Here is a tiny trained network, its code and every weight. The questions are about switching its units off for an input and a class, where a switched-off unit gives its printed mean instead of its output.

import numpy as np


def w(rows, s, z=0):
    codes = np.array(rows[::2]) - 128.0
    scale = np.full(codes.shape[1], s)
    scale[-1] = z or s
    return codes * scale


def norm(h):
    return h / np.sqrt((h * h).mean(-1, keepdims=True) + 1e-5)


def f(y):
    return y / 2 * (1 + np.tanh(0.7978845608 * (y + 0.044715 * y**3)))


def log_softmax(a):
    a = a - a.max(-1, keepdims=True)
    return a - np.log(np.exp(a).sum(-1, keepdims=True))


def net(x, mask):
    res = np.array(x, float).reshape(1, 5) / 4 @ E
    u = 0
    for l in range(3):
        y = f(norm(res) @ A[l][:, :-1].T + A[l][:, -1])
        res = res + np.where(mask[u : u + 3], y, B[l][:, -1]) @ B[l][:, :-1]
        u += 3
    return log_softmax(norm(res)[-1] @ U[:, :-1].T + U[:, -1])


A, B = {}, {}
E = w([
[210,187,140,130,147,131,136,177,138,160,136,95],'x0',
[142,109,96,133,130,189,125,74,170,128,199,149],'x1',
[93,141,204,190,114,148,107,162,78,117,119,153],'x2',
[17,108,122,190,90,116,245,178,97,142,91,116],'x3',
[192,107,104,86,89,113,166,212,184,116,64,159],'x4',
],0.011)
A[0] = w([
[142,167,107,158,127,68,254,203,111,211,129,42,176],'L0N1',
[180,184,186,142,161,63,66,181,88,136,126,111,148],'L0N2',
[104,126,135,151,93,84,155,185,113,57,40,157,3],'L0N3',
],0.0084,0.005)
B[0] = w([
[126,118,111,125,194,105,149,141,237,169,216,115,255],'L0N1',
[59,221,71,188,99,196,162,169,105,64,104,166,205],'L0N2',
[155,99,254,80,115,114,109,133,166,223,72,130,189],'L0N3',
],0.0093,0.0084)
A[1] = w([
[184,31,60,94,66,143,205,167,210,81,111,213,14],'L1N1',
[108,129,220,170,94,183,1,10,15,92,174,214,7],'L1N2',
[173,5,81,94,133,46,106,148,141,124,89,118,29],'L1N3',
],0.005,0.0022)
B[1] = w([
[40,196,101,163,123,102,53,229,198,135,212,123,200],'L1N1',
[109,153,53,93,156,160,78,234,234,230,140,121,253],'L1N2',
[180,116,66,186,151,225,163,108,167,254,162,188,156],'L1N3',
],0.0085,0.0046)
A[2] = w([
[218,255,119,74,162,114,133,108,126,127,85,66,127],'L2N1',
[118,146,117,162,129,153,150,193,134,190,96,135,114],'L2N2',
[37,79,147,153,157,112,147,146,112,215,136,73,6],'L2N3',
],0.009,0.0027)
B[2] = w([
[11,108,104,251,179,82,231,143,71,48,182,45,206],'L2N1',
[155,193,100,54,44,159,85,99,81,128,158,109,248],'L2N2',
[183,121,143,156,107,105,156,145,34,51,93,134,255],'L2N3',
],0.011,0.0065)
U = w([
[124,96,144,166,148,53,183,93,75,54,108,101,123],'0',
[184,60,99,67,201,132,70,7,207,183,129,140,2],'1',
[89,193,76,141,172,138,128,144,189,140,208,95,243],'2',
[98,181,132,152,95,182,100,140,51,76,65,156,30],'3',
[141,77,184,59,105,62,165,153,172,216,73,125,115],'4',
],0.017,0.0056)

Each question gives the input, the list of numbers given to net, and the class t.
The units are the neurons (one row each of A and B). Each row of codes is followed by its name. A weight is (code - 128) times the scale printed after its matrix; where a second scale follows, it is the last column's (A, B and U).
mask holds one flag per neuron, layer by layer. A switched-off neuron (its flag False) gives its mean, the last column of its row in B, instead of its output. The means were averaged over made-up inputs and are rounded, as every weight is.
A unit's drop is (log p(t) with every unit on - log p(t) with that unit switched off) / (log p(t) with every unit on - log p(t) with every unit switched off).
The circuit of an input: a set's keep is (log p(t) with only the set's units on - log p(t) with every unit switched off) / (log p(t) with every unit on - log p(t) with every unit switched off). Starting from all 9 units, units are removed one at a time, each time the one whose removal leaves the highest keep (on an exact tie, the one counted first), for as long as the keep stays at least 0.8.
units of the circuit, in order: the units of the circuit, biggest drop first
most important unit: the unit with the biggest drop
top k neurons: the k neurons with the biggest drops, biggest first
top k neurons in layer l: the k neurons of layer l with the biggest drops, biggest first
drop of u: that unit's drop, to one decimal
input [-5,-2,-2,-8,1], class 2: units of the circuit, in order : L2N1
input [0,-2,-5,4,3], class 4: top 2 neurons : L0N3, L0N2
input [-1,3,2,8,3], class 4: top 3 neurons : L0N3, L0N1, L2N1
input [5,1,-7,-5,1], class 0: units of the circuit, in order : L2N1, L0N1
input [-8,-2,0,-6,-4], class 1: top 3 neurons : L2N1, L0N2, L1N1
input [-1,5,7,2,-7], class 3: top 4 neurons : L2N3, L0N1, L1N1, L2N1
input [-8,-5,-8,7,0], class 4: top 3 neurons : L2N1, L0N3, L0N2
input [2,-8,1,1,-5], class 3: top 2 neurons : L0N2, L1N2
input [-4,1,-3,2,-7], class 0: top 2 neurons : L2N3, L0N2
input [-7,4,1,5,2], class 3: top 2 neurons : L0N1, L2N1
input [-8,8,0,6,6], class 3: top 4 neurons : L0N1, L1N2, L2N1, L2N3
input [2,-8,8,5,3], class 4: top 3 neurons : L0N3, L0N1, L2N1
input [-7,0,1,5,-7], class 0: top 2 neurons : L0N2, L2N3
input [-7,7,2,-5,-6], class 1: units of the circuit, in order : L0N2
input [-2,1,-4,1,-5], class 0: top 2 neurons in layer 2 : L2N3, L2N2
input [-7,7,-1,-2,-6], class 1: units of the circuit, in order : L2N1, L0N2
input [-1,-4,-8,6,0], class 4: top 2 neurons in layer 2 : L2N1, L2N3
input [-2,-4,7,3,2], class 4: top 2 neurons : L0N3, L2N1
input [-6,-3,5,5,2], class 4: top 3 neurons : L0N3, L2N1, L0N2
input [1,-7,-1,1,-7], class 0: most important unit : L1N2
input [3,-6,-2,-5,0], class 0: top 4 neurons : L2N1, L1N2, L1N1, L0N1
input [-7,-6,-3,6,2], class 4: top 2 neurons : L0N3, L2N1
input [-8,-8,4,-4,2], class 4: drop of L2N1 : 0.2
input [-2,6,-2,0,-1], class 1: drop of L0N2 : 0.5
input [3,2,4,6,-6], class 0: drop of L2N3 : 0.5
input [-8,-4,1,5,5], class 4: drop of L0N3 : 1.0
input [8,3,-4,-4,-1], class 0: top neuron in layer 0 : L0N1
